Here is a tiny trained network, its code and every weight. The questions are about switching its units off for an input and a class, where a switched-off unit gives its printed mean instead of its output.

import numpy as np


def w(rows, s, z=0):
    codes = np.array(rows[::2]) - 128.0
    scale = np.full(codes.shape[1], s)
    scale[-1] = z or s
    return codes * scale


def f(y):
    return y / 2 * (1 + np.tanh(0.7978845608 * (y + 0.044715 * y**3)))


def log_softmax(a):
    a = a - a.max(-1, keepdims=True)
    return a - np.log(np.exp(a).sum(-1, keepdims=True))


def net(x, mask):
    res = np.array(x, float).reshape(1, 3) / 4 @ E
    y = f(res @ A[0][:, :-1].T + A[0][:, -1])
    res = res + np.where(mask, y, B[0][:, -1]) @ B[0][:, :-1]
    return log_softmax(res[-1] @ U[:, :-1].T + U[:, -1])


A, B = {}, {}
E = w([
[176,237,45,232,52,79,88,184,114,135],'x0',
[252,164,133,48,144,45,255,238,81,95],'x1',
[53,148,209,120,54,75,90,145,69,36],'x2',
],0.0073)
A[0] = w([
[106,36,188,24,199,138,159,89,167,118,137],'neuron 1',
[208,159,136,66,151,58,253,184,84,98,3],'neuron 2',
[193,108,64,144,169,164,157,126,202,195,71],'neuron 3',
[149,129,85,111,146,118,157,97,156,170,158],'neuron 4',
[125,114,204,120,68,86,125,137,84,61,81],'neuron 5',
[96,137,184,123,96,88,116,129,56,62,51],'neuron 6',
[180,180,44,220,61,78,92,160,146,136,131],'neuron 7',
[94,117,219,130,49,102,96,141,67,87,139],'neuron 8',
[187,110,64,135,204,161,188,129,175,202,94],'neuron 9',
],0.0066,0.002)
B[0] = w([
[203,56,200,85,43,143,100,140,118,34,211],'neuron 1',
[28,110,150,218,126,165,1,34,230,136,244],'neuron 2',
[168,65,107,196,142,73,72,177,79,139,176],'neuron 3',
[144,94,133,147,156,116,151,152,104,152,149],'neuron 4',
[109,96,138,160,147,79,91,170,107,162,173],'neuron 5',
[168,39,92,110,164,75,95,174,63,188,169],'neuron 6',
[215,77,244,60,51,154,92,157,148,47,200],'neuron 7',
[124,55,118,187,183,39,122,179,72,191,184],'neuron 8',
[138,61,150,166,171,64,82,179,64,163,188],'neuron 9',
],0.0074,0.011)
U = w([
[229,109,193,63,32,134,128,151,115,38,105],'0',
[141,99,114,166,224,71,127,183,14,225,124],'1',
[23,120,143,207,128,153,63,52,254,156,133],'2',
[143,160,131,115,137,126,192,137,134,112,250],'3',
[118,180,58,77,164,138,209,137,141,146,96],'4',
[116,178,109,134,143,148,203,114,126,162,98],'5',
[113,152,61,64,162,126,176,119,138,142,97],'6',
],0.0084,0.011)

Each question gives the input, the list of numbers given to net, and the class t.
The units are the neurons (one row each of A and B). Each row of codes is followed by its name. A weight is (code - 128) times the scale printed after its matrix; where a second scale follows, it is the last column's (A, B and U).
mask holds one flag per neuron, in row order. A switched-off neuron (its flag False) gives its mean, the last column of its row in B, instead of its output. The means were averaged over made-up inputs and are rounded, as every weight is.
A unit's drop is (log p(t) with every unit on - log p(t) with that unit switched off) / (log p(t) with every unit on - log p(t) with every unit switched off).
The circuit of an input: a set's keep is (log p(t) with only the set's units on - log p(t) with every unit switched off) / (log p(t) with every unit on - log p(t) with every unit switched off). Starting from all 9 units, units are removed one at a time, each time the one whose removal leaves the highest keep (on an exact tie, the one counted first), for as long as the keep stays at least 0.8.
circuit, biggest first: the units of the circuit, biggest drop first
top k neurons: the k neurons with the biggest drops, biggest first
drop of u: that unit's drop, to one decimal
input [6,0,0], class 0: circuit, biggest first : (neuron 7)
input [-1,-5,-5], class 1: top 2 neurons : (neuron 2; neuron 3)
input [7,2,-6], class 0: top 2 neurons : (neuron 7; neuron 8)
input [4,-4,7], class 1: circuit, biggest first : (neuron 8; neuron 2)
input [5,-1,-1], class 0: top 2 neurons : (neuron 7; neuron 2)
input [-6,5,8], class 1: top 2 neurons : (neuron 8; neuron 6)
input [-5,-6,7], class 1: circuit, biggest first : (neuron 2; neuron 8)
input [3,1,3], class 3: circuit, biggest first : (neuron 1; neuron 2; neuron 9)
input [3,-2,4], class 1: top 4 neurons : (neuron 2; neuron 1; neuron 8; neuron 6)
input [-3,8,8], class 1: top 2 neurons : (neuron 6; neuron 8)
input [-1,-3,-2], class 3: circuit, biggest first : (neuron 2; neuron 8)
input [3,0,-2], class 3: top 3 neurons : (neuron 1; neuron 2; neuron 6)
input [-4,-1,-6], class 1: top 2 neurons : (neuron 7; neuron 9)
input [7,0,-5], class 0: circuit, biggest first : (neuron 7)
input [-5,3,7], class 1: top 3 neurons : (neuron 8; neuron 7; neuron 6)
input [-3,5,0], class 2: top 2 neurons : (neuron 2; neuron 7)
input [4,-2,2], class 0: top 2 neurons : (neuron 2; neuron 7)
input [3,0,0], class 3: top 2 neurons : (neuron 1; neuron 2)
input [6,-3,8], class 1: top 2 neurons : (neuron 8; neuron 1)
input [-2,7,2], class 2: circuit, biggest first : (neuron 2)
input [-7,-5,1], class 0: top 2 neurons : (neuron 1; neuron 2)
input [-3,-2,0], class 3: drop of neuron 7 : 0.5
input [5,6,0], class 2: drop of neuron 7 : -0.1
input [1,7,3], class 2: drop of neuron 4 : 0.0
input [3,4,5], class 1: drop of neuron 5 : 0.2
